Here is a tiny trained network, its code and every weight. The questions are about switching its units off for an input and a target symbol, where a switched-off unit gives its printed mean instead of its output.

import numpy as np


def w(rows, s, z=0):
    codes = np.array(rows[::2]) - 128.0
    scale = np.full(codes.shape[1], s)
    scale[-1] = z or s
    return codes * scale


def f(y):
    return np.maximum(y, 0)


def softmax(a):
    e = np.exp(a - a.max(-1, keepdims=True))
    return e / e.sum(-1, keepdims=True)


def log_softmax(a):
    a = a - a.max(-1, keepdims=True)
    return a - np.log(np.exp(a).sum(-1, keepdims=True))


def net(x, mask):
    ids = ['αβγδζηθλμξτφψ'.index(c) for c in x.split()]
    T = len(ids)
    res = E[ids] + P[:T]
    u = 0
    for l in range(2):
        q, k, v = (res @ M[l].T for M in (Q, K, V))
        z = softmax(np.where(np.tri(T) > 0, q @ k.T / 3**0.5, -1e9)) @ v
        res = res + np.where(mask[u], z, O[l][:, -1]) @ O[l][:, :-1]
        u += 1
        y = f(res @ A[l][:, :-1].T + A[l][:, -1])
        res = res + np.where(mask[u : u + 8], y, B[l][:, -1]) @ B[l][:, :-1]
        u += 8
    return log_softmax(res[-1] @ U[:, :-1].T + U[:, -1])


Q, K, V, O, A, B = {}, {}, {}, {}, {}, {}
E = w([
[74,125,96,158,90,48,194,157,86,143],'α',
[204,200,136,172,122,78,7,121,144,85],'β',
[118,137,124,203,230,134,134,56,114,71],'γ',
[69,116,149,123,212,141,77,85,136,171],'δ',
[152,161,230,143,132,46,37,154,60,133],'ζ',
[27,181,129,129,189,151,94,98,62,143],'η',
[108,177,127,127,155,186,80,121,119,60],'θ',
[51,70,75,102,156,72,41,109,93,219],'λ',
[103,215,36,175,166,64,75,136,32,183],'μ',
[164,71,195,200,140,232,103,156,106,88],'ξ',
[171,109,90,134,150,137,69,104,162,104],'τ',
[125,37,107,55,183,41,84,115,118,155],'φ',
[120,126,116,90,165,167,66,142,192,132],'ψ',
],0.019)
P = w([
[119,116,92,183,132,184,123,1,124,83],'0',
[159,26,62,121,94,190,82,49,132,77],'1',
[126,37,59,147,99,157,64,64,106,69],'2',
[120,59,58,165,112,144,69,90,108,76],'3',
[144,68,106,196,158,153,94,101,136,94],'4',
[170,48,79,136,138,131,87,166,171,108],'5',
[146,66,95,187,139,128,89,150,145,129],'6',
[142,78,117,194,163,106,108,166,134,134],'7',
[172,79,137,213,195,104,130,176,169,164],'8',
[156,105,122,201,167,89,112,207,162,153],'9',
[151,84,151,247,170,119,108,170,129,179],'10',
[152,100,144,234,168,107,106,193,139,173],'11',
[153,72,163,252,172,112,107,176,139,189],'12',
],0.0067)
Q[0] = w([
[119,227,152,56,56,105,231,3,155,80],'0.h1',
[111,58,95,247,199,141,2,194,73,34],'0.h1',
[202,139,181,124,178,115,148,201,24,139],'0.h1',
],0.0065)
K[0] = w([
[141,144,159,83,199,103,70,2,147,92],'0.h1',
[180,111,145,202,93,105,211,200,49,166],'0.h1',
[124,129,139,100,108,63,152,120,159,90],'0.h1',
],0.0095)
V[0] = w([
[216,100,114,113,242,134,113,65,67,92],'0.h1',
[70,81,194,139,85,119,196,176,163,65],'0.h1',
[187,199,59,83,172,70,120,2,151,119],'0.h1',
],0.0081)
O[0] = w([
[129,137,67,33,172,112,108,122,87,123,165],'0.h1',
[125,84,121,119,110,97,206,110,165,8,161],'0.h1',
[116,156,105,97,66,92,102,64,164,111,10],'0.h1',
],0.013)
A[0] = w([
[254,178,115,137,105,66,121,157,100,58,74],'0.n1',
[56,73,112,96,141,103,194,180,167,163,59],'0.n2',
[42,110,129,120,95,76,205,89,91,197,255],'0.n3',
[88,49,139,78,142,125,123,129,133,164,127],'0.n4',
[103,129,45,167,183,82,121,111,150,105,95],'0.n5',
[62,149,128,68,146,131,189,190,132,194,122],'0.n6',
[49,140,135,98,114,165,103,98,203,168,25],'0.n7',
[200,163,115,68,7,194,107,109,125,133,72],'0.n8',
],0.0073,0.0033)
B[0] = w([
[26,48,176,153,230,205,228,76,68,162,225],'0.n1',
[74,156,134,204,159,157,225,86,125,66,225],'0.n2',
[177,196,137,219,186,184,96,88,115,77,193],'0.n3',
[201,116,213,107,201,182,196,85,185,139,250],'0.n4',
[185,89,123,54,143,86,243,180,146,121,254],'0.n5',
[132,135,87,198,168,116,69,132,113,125,200],'0.n6',
[124,141,167,183,133,146,200,175,176,201,162],'0.n7',
[153,147,135,207,165,121,2,93,175,108,166],'0.n8',
],0.0078,0.0044)
Q[1] = w([
[83,81,81,205,215,94,94,124,169,129],'1.h1',
[121,155,134,117,228,185,165,159,108,154],'1.h1',
[197,97,91,136,215,130,3,107,107,115],'1.h1',
],0.0063)
K[1] = w([
[108,225,147,141,191,59,118,254,138,116],'1.h1',
[145,116,188,158,116,190,161,233,120,202],'1.h1',
[168,122,150,86,119,68,61,238,52,131],'1.h1',
],0.0067)
V[1] = w([
[136,91,98,225,80,44,111,131,2,98],'1.h1',
[36,144,241,50,155,125,68,114,81,91],'1.h1',
[39,196,89,162,121,178,110,159,117,66],'1.h1',
],0.0077)
O[1] = w([
[67,162,140,123,189,110,39,166,100,161,254],'1.h1',
[182,173,132,166,146,112,190,233,246,93,44],'1.h1',
[36,239,71,72,104,199,147,120,122,132,137],'1.h1',
],0.012,0.0035)
A[1] = w([
[215,118,187,123,134,156,183,192,143,115,105],'1.n1',
[139,146,215,128,220,62,122,184,89,210,43],'1.n2',
[131,130,209,177,121,184,128,139,143,103,46],'1.n3',
[151,135,69,120,205,114,161,209,155,75,153],'1.n4',
[133,153,124,172,144,71,175,189,77,96,5],'1.n5',
[147,93,45,165,58,97,73,192,231,135,41],'1.n6',
[181,173,95,50,1,128,40,96,157,102,169],'1.n7',
[210,173,96,122,140,143,221,133,61,188,150],'1.n8',
],0.0071,0.0021)
B[1] = w([
[49,160,153,161,114,122,107,12,146,121,236],'1.n1',
[143,125,77,102,26,131,130,174,160,113,254],'1.n2',
[155,186,73,40,155,76,148,79,114,117,199],'1.n3',
[115,82,204,110,42,122,91,151,59,136,245],'1.n4',
[76,184,89,181,123,153,61,51,74,159,185],'1.n5',
[99,92,90,218,64,153,156,108,63,44,135],'1.n6',
[127,20,89,143,128,153,192,254,36,21,141],'1.n7',
[107,252,190,127,180,68,140,174,123,183,180],'1.n8',
],0.0069,0.018)
U = w([
[8,107,123,89,142,125,71,73,165,97,108],'α',
[140,150,129,176,234,90,47,150,167,74,190],'β',
[155,159,130,80,158,74,110,126,88,87,135],'γ',
[136,160,169,152,124,144,127,106,135,185,164],'δ',
[75,149,218,163,104,83,61,188,161,119,89],'ζ',
[138,207,168,106,150,164,137,175,130,137,154],'η',
[109,144,118,103,100,163,160,185,104,105,108],'θ',
[174,105,148,178,140,162,104,145,108,224,68],'λ',
[133,97,116,96,161,147,47,152,105,194,117],'μ',
[140,103,254,139,219,195,124,217,43,144,201],'ξ',
[159,87,100,134,120,130,104,136,82,142,56],'τ',
[150,124,158,137,141,77,62,86,101,140,13],'φ',
[112,107,105,159,55,188,186,111,113,179,253],'ψ',
],0.0061,0.0038)

Each question gives the input, a string of symbols that net reads in full, and the target symbol t.
The units are the heads (3 rows each of Q, K, V and O) and the neurons (one row each of A and B). Each row of codes is followed by its name. A weight is (code - 128) times the scale printed after its matrix; where a second scale follows, it is the last column's (O, A, B and U).
mask holds one flag per unit, layer by layer, with each layer's heads first. A switched-off unit (its flag False) gives its mean, the last column of its rows in O or B, instead of its output. The means were averaged over made-up inputs and are rounded, as every weight is.
A unit's drop is (log p(t) with every unit on - log p(t) with that unit switched off) / (log p(t) with every unit on - log p(t) with every unit switched off).
The circuit of an input: a set's keep is (log p(t) with only the set's units on - log p(t) with every unit switched off) / (log p(t) with every unit on - log p(t) with every unit switched off). Starting from the 12 units with the biggest drops (on a tie, the unit counted first), units are removed one at a time, each time the one whose removal leaves the highest keep (on an exact tie, the one counted first), for as long as the keep stays at least 0.8.
circuit, biggest first: the units of the circuit, biggest drop first
unit that matters most: the unit with the biggest drop
top k neurons: the k neurons with the biggest drops, biggest first
k most important neurons of layer l: the k neurons of layer l with the biggest drops, biggest first
input ζ δ δ α ξ ξ α ψ ξ α ξ α τ, target α: circuit, biggest first => (0.h1 1.h1 0.n3)
input γ ξ ψ α ξ δ δ α, target α: circuit, biggest first => (1.h1 0.n3 0.n2 0.h1)
input ψ ζ ξ β λ, target ξ: circuit, biggest first => (0.h1 0.n4)
input ψ δ η η, target η: circuit, biggest first => (1.h1 0.h1)
input ψ ξ ξ ξ θ α, target ξ: circuit, biggest first => (1.n1 0.n3 1.n3)
input δ λ γ α β ξ α γ τ β δ, target α: circuit, biggest first => (0.h1 1.h1)
input ξ ξ ξ γ, target ξ: circuit, biggest first => (1.n4 0.h1)
input η μ β, target μ: unit that matters most => 0.n1
input ψ ξ ξ ξ γ ζ γ ψ φ ψ, target ζ: top 2 neurons => (1.n4 1.n1)
input μ α δ α γ β ξ γ ξ α λ φ η, target α: circuit, biggest first => (0.h1 1.h1 0.n4)
input α ξ β, target α: circuit, biggest first => (0.h1 0.n1 1.h1)
input β ψ φ, target φ: top 3 neurons => (0.n1 0.n4 1.n1)
input ξ ζ β, target ζ: circuit, biggest first => (1.h1 1.n4 1.n2)
input ξ β α ψ δ ξ ζ α φ, target α: 2 most important neurons of layer 0 => (0.n2 0.n3)
input α β ψ α τ ξ ξ ζ φ, target ζ: circuit, biggest first => (1.h1 1.n2)
input ξ μ δ μ ξ μ, target μ: circuit, biggest first => (1.h1 0.h1 0.n6)
input γ ξ β ζ ξ φ, target ξ: circuit, biggest first => (0.h1 0.n4)
input ψ ξ ξ α β γ ζ ξ α λ, target α: circuit, biggest first => (0.h1 1.h1 0.n2)
input ξ φ ξ η α λ ψ η ψ α ξ α γ, target α: 3 most important neurons of layer 0 => (0.n3 0.n4 0.n2)
input α λ β μ, target α: top neuron => (0.n4)
input ζ η α, target ζ: 2 most important neurons of layer 1 => (1.n4 1.n3)
input ξ β θ, target ξ: unit that matters most => 1.n2
input ψ β ψ ξ α β ζ β η α, target α: 4 most important neurons of layer 0 => (0.n2 0.n3 0.n4 0.n6)
input ξ β β ξ η β γ δ ξ ξ μ β β, target μ: top 2 neurons => (1.n2 0.n5)
input λ β ψ ξ ξ ξ β ξ ξ ζ η, target ζ: 2 most important neurons of layer 0 => (0.n6 0.n1)
input α θ φ ξ α φ ψ, target α: 2 most important neurons of layer 0 => (0.n3 0.n2)
input φ φ ξ ζ θ, target ζ: 2 most important neurons of layer 1 => (1.n4 1.n1)
input δ τ β γ δ ξ λ θ γ δ β ξ μ, target μ: top 2 neurons => (1.n2 0.n6)
